Each row has two labels, one from each of two sets.
[  0  14 -16   3 -33   0  -8   1  34 -27   1  14   8   0   6 -13 -11  -3
 -28] : T & V
[ -9 -55  10 -23  37  -2  10  -2 -20  18  77  -8 -12  19  -8  16  -9  11
  -6] : T & A
[ 80 -73 -13   1  -9  -5 -14   7  15 -22   9   8   0  13  -9 -10 -17  -1
 -18] : T & A
[ -5 -90 -35   7  -3  17 -10  19  11 -30 -27   8   5   3 -13 -12 -22  -2
 -22] : T & S
[ -4 -40  -8 -23   6   7   3   4  -5 -12  53   2  -6  12 -11   5 -19   5
 -28] : T & A
[-13 -60   5  -1 -10 -10 -14  -5  15 -15   5  11  -1  15  -1  -8  -9  -1
 -15] : T & D
[ -7 -57 -20 -41 -19  -1 -14  21  18 -29  12   8 -17  12 -26   1  -6 -10
 -39] : H & A
[ -7 -56  -5  14   2  -5  -7  -2  -6  -9 -23   4   8   6  -7 -18 -14   7
   4] : T & V
[  5  -3   0  14  -8   7   3  -6  -7 -12 -20   0   7  -1  -2 -12  -8  -2
 -14] : T & D
[ -1 -15  -9  23   7  16 -26   1  19 -23 -15  23  11   5  -1 -10 -18  -4
  -9] : T & P
[ -5  41 -22 -13   6  24 -11   9   6 -28  40  10   0  -5  -1  11 -21   2
 -40] : T & P
[ -9  16  11   9  -5  -1   8 -12  -8   3   9   2   1   2   1  -7  -2   8
 -18] : T & D

Each row has two labels, one from each of two sets.
[ 7  1  0  4  7  3 -4 -3 -1 17  3  2  8 -9 -4  2  5 12  5] : [30] & sekup
[ 5  0  5 -6  0  1  9 -5 13 31 -2  1  6  1 -3  5 15 12  9] : [30] & sekup
[  9   4  10  16   5  17   8   5   2  10   6  -4   4   9 -16   3  20  13
  -2] : [30] & dal
[ -7   6   4 -12  16   4  14 -15   6  31   0  10   7  -7  -9  -1  22  15
 -11] : [36] & sekup
[  2   2   8  -2  14  16  16 -13  19  27   1  -2  15 -19  -3   6  37  22
  -6] : [36] & sekup
[ -1   5   8 -19  13  11  21 -11   7  15  -1  -4  16  -9  11   7  19   3
   7] : [36] & sekup
[ 20   3   5  17  15  23  23   1  -5  25  13  -3  13  -4 -17   9  29  29
  -3] : [30] & dal
[-18  -8  10 -32   6 -15 -29  -6  40   5 -30 -24 -15 -14  17  -8   2 -24
  -6] : [30] & sekup
[ -1   2  12 -19  14   6  15 -23   3  30  -2   5  11 -11   4   2  28  21
  -7] : [36] & sekup
[ 11   8   1   9   8  20  27  -8 -14  14  27  -1  11   6 -12   8  19  24
  -9] : [36] & dal
[  9  -1   8  -2  19   5  20  -1  -1  44   5   7   7 -13  -8   6  18  38
  -1] : [30] & sekup
[ 12   4  16  13   8  22  19  -4   4   6  11  -8   9  -2  -5   7  24   7
 -11] : [36] & dal
[ 17   8  11  14  15  19  21   2  -4  15  11  -8   7   5 -11  10  29  15
  -8] : [30] & dal
[21 19 -2 22  4 18 24  5 -8  9 19  2 21 11 -9  9 21 24 -8] : [36] & dal
[-16 -16  26 -37  17  -1 -17 -23  41  34 -37 -26 -10 -27  13   4  20  -8
  -9] : [36] & sekup
[ -3   6  14  -6  17   5   9 -12  13  25  -3  -3   8 -12   1   6  28   9
  -1] : [36] & sekup
[  5  -1   8  -3  19   1  13 -11  -1  41  -4  -4   5 -13  -2  -2  26  26
   2] : [30] & sekup
[  4  -1  10   3  18   4  14  -4   0  43   3   2   6 -11  -4   4  25  31
  -2] : [30] & sekup
[ 1 -3  5  5  9  3 10  2 13 25 -2  6  1 -5 -5  2 14 17 -2] : [30] & sekup
[  5   1   1  -7  12  -4  15 -10  -5  40   8  12   8  -4  -4  -2  22  37
   5] : [30] & sekup
[  2   9   7   0  19   9  10 -13   9   9  11   7  16  -1   1   5  13   0
   7] : [36] & sekup
[ -7   1   9  -8  12  -2  -6  -4  26  19 -13  -2   7  -3   8   3  17  -4
   4] : [30] & sekup
[ 10   0   7  20   2  20  11   8  -8   6   0  -7   0  -2 -11  10  23  16
  -1] : [36] & dal
[  3   8  -5  -7   1   2  22 -12 -14   9   3  17  18  -3   2   4  16  14
   2] : [36] & sekup
[ 15   5  15  13   9  22  17  -3   3  11   5 -17  10   6 -10  10  18   8
  -8] : [30] & dal
[ -5  -7   6 -12  10   3   7 -17   4  27   0   5  -3 -11   2   7   7  22
 -17] : [32] & sekup
[ -2   1   1  -5   7   3   9 -14  13  18  -3   0  11 -10   5   1  12   4
   4] : [30] & sekup
[ -3  -4  10 -16   9  -4   2  -3  15  27 -12 -10  -3 -14   6  -2  17  14
   0] : [30] & sekup
[ -4  -1   6 -12   5   3   8  -2   3  13  -4  -6   8  -6   5   0  15   6
  -6] : [36] & sekup
[17  6  4 11  4 12 27  0 -2 22  2 -2 12  1 -8  5 20 26  9] : [30] & dal
[  6  -2   9   3  14   8  10  -4   5  29   1  -2  12 -11  -6   3  22  21
  -2] : [30] & sekup
[-17  -5   6 -23   6  -5 -14 -34  15   8 -18   0   8 -27   9  -2  13  -6
   4] : [36] & sekup
[ 20   6  22   6  22  17  22   2   2  52 -12   1   3 -20 -21   7  35  41
  -8] : [30] & sekup
[ 11   9   1   5   4  14  17  -1  -6  10  13  -1  16   5  -1  11  14  11
 -10] : [36] & dal
[ 20  11   3  20  16  31  38   2   2  25  27   6  18   8 -22   9  37  37
  -4] : [36] & dal
[ -4  -4   2  -9  16   3   9  -9   4  29   1   4   2 -19  -5   3  24  23
   0] : [36] & sekup
[ -2  -2  10  -3  14   9   5  -4  13  31   0  -3  -4  -4   8   4  29  13
 -17] : [30] & sekup
[  0   4   7   0  12  10  16  -3  -1  30  -6   2  10 -14  -5   3  19  12
  -3] : [36] & sekup
[-14  -3  14 -14  16   0  11 -17  18  34 -16  -2   1 -21   3  -1  26   8
  -4] : [36] & sekup
[13 -1  6  4 12  2 21 -7 -2 45  4  9  9 -2 -7 -5 32 36  7] : [30] & sekup

Each row has two labels, one from each of two sets.
[-12 -27  -4 -12   4  17   8 -24   2  27  -5  -5  16   7 -36   0  30 -13
  18] : Sibim & C
[-29 -37  10   1  -1  -2  -2 -77  17   4 -14  -4 -17  19 -38  -2   9 -19
  33] : Sibim & R
[-31 -40   6 -19  -4  14 -10 -13   9  58 -16   1  -2   8 -94   7  44  -3
  15] : papif & C
[-53 -20   5  -2   3  -4   8 -32  -8  32  -9  -6 -11   0 -56   4  24 -12
  26] : Sibim & C
[-14 -20  -4  -2 -14  13  -3 -20   3   9 -10   5  18  -3 -55  -4   7   4
  -6] : papif & Y
[ -4  -7 -20  -1   3 -19 -10 -37   1  12 -11  -7 -21   7 -10  22  39 -12
   7] : Sibim & Y
[-12 -22  -3   4   3   0   8 -42  -1   3 -15   4 -14   4 -33  -7   8 -13
  19] : Sibim & R
[-28  -9  -7  -5   1   4  -3   9   2  22 -14  -2   9  -7 -41 -13   3 -10
   2] : papif & Y
[-14 -11   1   1  -2   6   4 -28  -2   7 -11  -3 -15   3 -26 -11  23 -18
  17] : Sibim & R
[-28 -41   7   4  -8   9   8 -33  -2   0 -12 -17 -25   7 -77   6  31 -17
  18] : papif & C
[-21 -35 -15 -12  17   5  -4 -29   0  35  -5  -4 -12   3 -14   2  53 -11
  17] : Sibim & C
[  2 -34   3   2   5  25  -5 -24   1  50 -21  -9   8   1 -22   0  -4 -14
  28] : Sibim & Y
[-15 -34  11  -4   2  15 -15 -19  -2  38 -11  16 -12  -1 -78   2  35  -3
  -4] : papif & X
[-15 -16 -10  -3   0 -10  -7 -41   7  32   4  -3 -12  10 -54  -6  66 -10
 -21] : Sibim & C
[-17 -15  -1 -10   4   4 -15   4   8  14 -11 -11 -20   6 -29  14  -8   5
   7] : papif & Y
[-39 -37   6   4   3   5   5 -33  -3  19 -21 -10  -2  13 -25  -3   6 -21
  27] : Sibim & Y
[-27 -29  -5   6   4 -11   4 -27  26  12 -15  -8  -7  15 -26   3  20   1
  22] : Sibim & C
[-17 -22  -1  -1  10  28 -16 -27  -2   5 -12  -7   1  10 -22  -4  15  11
  26] : Sibim & Q
[-13 -23  -3  -8   4   6  21 -29  -7  20  -3 -12  -7  14 -29   2  43   3
  26] : Sibim & C
[-24 -26   5  -2  -2   2 -11  -1  -1  29 -19  -8  -9  -5 -82   7   8 -14
  -6] : papif & R
[ -5 -17 -10 -11  18  16 -24 -14 112  -1 -31  -9  -4   1  -3  12   9   4
  -4] : bomu & R
[-24 -18   1  27 -15   6   7 -20 -11   4   2  -6  -7   7  -6  10   9  -7
  20] : Sibim & Q
[-21 -25  -6 -19 -28  -8  11 -18  -5  25  -4   7  -8   8 -72  29  31  -9
  19] : papif & C
[-22 -32   2 -13   9  10   1   1  -3  14 -20   8 -16  10 -51   7  38 -17
  10] : bomu & R
[ -30  -32   -4  -14  -15    8  -16  -21    1   60  -17  -10   -1  -20
 -112   14   55   -6    4] : papif & C
[  7  -8   0   0  -4   3   6  -9 -11  18   6  10 -13  -4   3  -5  14  -3
  15] : Sibim & C
[-32 -38 -11  -4   4   1 -14 -51   8  36 -12  -2 -11   5 -72   8  41 -12
  17] : Sibim & C
[-10 -21  -1  -9  21  -6   3 -24   8 -52   1  18  -9  30 -11  -5  -2  -6
   3] : bomu & R
[-14 -27   3   1  11  16   0 -16  23  -5 -10   6  -7   6 -40   3   6 -17
  17] : bomu & R
[-27 -37   1   6  -2  11  18 -25   0  24  -8  17  -2  15 -52  13  33   3
  18] : papif & C
[-32 -29  -3  10   7  10   7 -24  12 -15 -13   6   0  12 -41   3 -10 -15
  16] : papif & R
[-15 -20   1 -16   6  11  -5 -31   6   0 -10   1 -19  15 -26  -9  40   7
  13] : Sibim & C
[-15 -15  18   5  -6  29   7 -27  -6  16  -6 -13   1  -1  10  -1  -3  -8
  24] : Sibim & Q
[ -9 -26  -1   8   3  10   4 -10 -33  25  -9   4  -8   2 -21   0  37 -18
  18] : Sibim & X
[-19 -12  -3  14   0  -7  -6 -22  14  31  -8  -9  -9   2 -16   9  26  -2
   9] : Sibim & R
[-39 -36  -4  -2  24   2  -5 -49   7 -25 -15 -16 -11  14 -38  -5  12 -20
  15] : Sibim & Y
[-36 -24  -7  -8 -10  15 -14 -12  17  54 -15  -3  -3   4 -81  25  33   4
  -2] : papif & C
[-39 -36   6  -6   4  -3   4 -47  -3  -4 -15  -6  -4   4 -66   2  29 -12
  30] : Sibim & C
[-33 -38   2   4  -8  -1 -10 -15   5  20 -10   4   2  -1 -63   4  17  -8
  17] : papif & C
[-30 -32  12  -5   2  20  -6 -16   3  11 -19   0  -7  -1 -57  -1  22 -11
   8] : bomu & Y
[-17 -26  11   3  -1   3  -1 -21   0  20  -2   0 -12 -16 -29  -2  22  15
  19] : Sibim & C
[ -5 -11 -10   3   0   3  -7 -18   7   4   6 -15  -6  -1 -21   1 112  -8
  17] : Sibim & Y
[-16 -26 -14  10 -10   5   6 -47  -2  20  -7 -11  -2  -3 -17   2  33 -47
  15] : Sibim & Y
[-13  -3  -8  -4   1  -7 -25  -2   2  24  -4  -7 -22   7 -45   0  22 -21
  15] : Sibim & Y
[-34 -10   8   5 -12   6  12 -26  -8  -3   7  -2  -5   9 -12 -17 -11 -18
  20] : Sibim & Q
[-24 -21 -11 -10   3 -11 -18 -19   6  23   1 -16  -7   8 -44   2  30   1
  19] : Sibim & C

Each row has two labels, one from each of two sets.
[  1 -16  13  25   1  54  -2 -13  -3  13  41  21 -10   1   7  14   5 -10
   0] : W & M
[10  2  5 -2 -2 19 -6 -6  8 27 18 -1 -1  4 -8 12  7 -5  2] : W & K
[  2 -17  11  17   4  85   4 -20 -12  -1  36   8   6 -13  25  16  -8  -5
   5] : F & K
[  9   4  13  -4 -18  15  -3   0  13   7  30   0  -7  14  18   5  -7  -7
 -13] : W & Z
[ 23  20  10  10   5  15 -16   4  19   5  -1  13  16   8  -3   1  -1 -11
   6] : W & Z
[ 15   8  -5  -1  -8 -15   2  10  10 -10   0  -9  21   2  20 -11 -18   4
  12] : L & Z
[  3  -3  -8  31  -2  41   2 -12   1  16  25   7  -7 -14  14  17   7  -6
   6] : W & M
[ 14  18   4  13  -7 -13   5  13   5  -7 -17  -3   8   6   2 -10  -9   8
  -3] : L & Z
[  6  -1  12  -6   0  11   1   4   9  -8  14  -1   8  11  16  13 -20 -12
  -2] : E & Z
[  3  -9 -10   5 -13  -5  -6  -1   0  10  13  -2 -37  -9  17  13 -11  -7
 -13] : W & Z
[  5 -28   8   2   2  33  13 -10  14  -3  -5   5   1 -10  33  11 -11   2
  -4] : G & Z
[14  5  4  2  9 20 -4  1 20 12 23  9  1  0 10  6 -7 -5  3] : W & B
[ 20  15   5  -2   7  -1  -4  23  19  -7 -11  -1  14  12   3  -7 -10   2
  -9] : L & Z
[  6  32  15  19   2  26  -2   9  -3  -1  -6  -4  28  25 -14  -9  17 -15
  11] : L & M
[  7 -33  19  12  -1  78  -5 -12   1 -12  50  12   3   7  24  25 -19 -11
  13] : L & Z
[  6 -25   7   5   3  35   7 -10 -13 -11  26   4   3  -4   1  18 -10   4
   2] : L & K
[ -2 -52  16 -10   1  19  40  -2  14  -7  27   3   0  13  19  30 -12  -1
   4] : E & Z
[ 17  -8   0   6   5  46  13   1  17  15  29  11  -5 -19   7  17   2  -1
  -9] : W & B
[ -3  -7   4   8  -6   5  11   5   4 -13   4  -3   8   3  40  -5 -19   4
   0] : L & Z
[ 11 -14  20   6  -6  70   1 -15  -1  -8  40   1  13  -7  -1  18  -8 -14
   1] : F & K
[ 3  9  2 21 -5 33 -1  1  3  9 19 -6 12 -1 -9 -2  9 -5  6] : L & K
[  2  -5   4  -8  -4  63  -3 -12  10   7  13   2  -4   9  19   9  -7  16
  -8] : W & Z
[19 13  7 19  1 17 -6  6 12 -2 -1  5 38  4 12 -9 -3  2 -5] : L & Z
